Below are the code and all the weights of a small trained network. Each question names an input and a class and asks about switching units off, where a switched-off unit gives its printed mean instead of its output.

import numpy as np


def w(rows, s, z=0):
    codes = np.array(rows[::2]) - 128.0
    scale = np.full(codes.shape[1], s)
    scale[-1] = z or s
    return codes * scale


def f(y):
    return np.maximum(y, 0)


def log_softmax(a):
    a = a - a.max(-1, keepdims=True)
    return a - np.log(np.exp(a).sum(-1, keepdims=True))


def net(x, mask):
    res = np.array(x, float).reshape(1, 6) / 4 @ E
    y = f(res @ A[0][:, :-1].T + A[0][:, -1])
    res = res + np.where(mask, y, B[0][:, -1]) @ B[0][:, :-1]
    return log_softmax(res[-1] @ U[:, :-1].T + U[:, -1])


A, B = {}, {}
E = w([
[12,148,127,124],'x0',
[158,133,254,177],'x1',
[177,142,174,165],'x2',
[112,161,128,184],'x3',
[196,48,97,144],'x4',
[145,61,152,208],'x5',
],0.0082)
A[0] = w([
[190,79,172,55,27],'neuron 0',
[101,144,186,203,57],'neuron 1',
[211,182,221,129,198],'neuron 2',
[115,26,176,115,207],'neuron 3',
[186,40,2,113,219],'neuron 4',
[193,135,134,129,1],'neuron 5',
],0.0074,0.0057)
B[0] = w([
[168,50,217,170,147],'neuron 0',
[154,70,181,216,165],'neuron 1',
[219,45,155,173,234],'neuron 2',
[169,118,143,231,211],'neuron 3',
[211,63,220,254,255],'neuron 4',
[195,69,218,199,136],'neuron 5',
],0.0085,0.0074)
U = w([
[254,39,235,188,254],'0',
[50,180,82,79,2],'1',
],0.0092,0.0037)

Each question gives the input, the list of numbers given to net, and the class t.
The units are the neurons (one row each of A and B). Each row of codes is followed by its name. A weight is (code - 128) times the scale printed after its matrix; where a second scale follows, it is the last column's (A, B and U).
mask holds one flag per neuron, in row order. A switched-off neuron (its flag False) gives its mean, the last column of its row in B, instead of its output. The means were averaged over made-up inputs and are rounded, as every weight is.
A unit's drop is (log p(t) with every unit on - log p(t) with that unit switched off) / (log p(t) with every unit on - log p(t) with every unit switched off).
The circuit of an input: a set's keep is (log p(t) with only the set's units on - log p(t) with every unit switched off) / (log p(t) with every unit on - log p(t) with every unit switched off). Starting from all 6 units, units are removed one at a time, each time the one whose removal leaves the highest keep (on an exact tie, the one counted first), for as long as the keep stays at least 0.8.
units of the circuit, in order: the units of the circuit, biggest drop first
k most important neurons: the k neurons with the biggest drops, biggest first
drop of u: that unit's drop, to one decimal
input [6,-3,-1,-2,-5,7], class 1: most important neuron	neuron 4
input [7,2,2,-1,-2,-2], class 1: units of the circuit, in order	neuron 4; neuron 2
input [3,3,-4,-1,4,-6], class 1: units of the circuit, in order	neuron 2; neuron 4; neuron 1
input [-4,4,-6,-3,-7,-7], class 1: 2 most important neurons	neuron 4; neuron 3
input [3,-8,0,-2,-4,3], class 1: 2 most important neurons	neuron 2; neuron 3
input [8,-1,-2,-4,-1,3], class 1: 2 most important neurons	neuron 4; neuron 2
input [1,-8,-7,3,2,-8], class 0: drop of neuron 4	5.2
input [4,-4,2,2,-2,3], class 1: drop of neuron 3	0.1
input [-1,4,-6,5,-1,-7], class 1: drop of neuron 3	0.1
input [5,-3,2,4,-1,0], class 1: drop of neuron 4	0.2
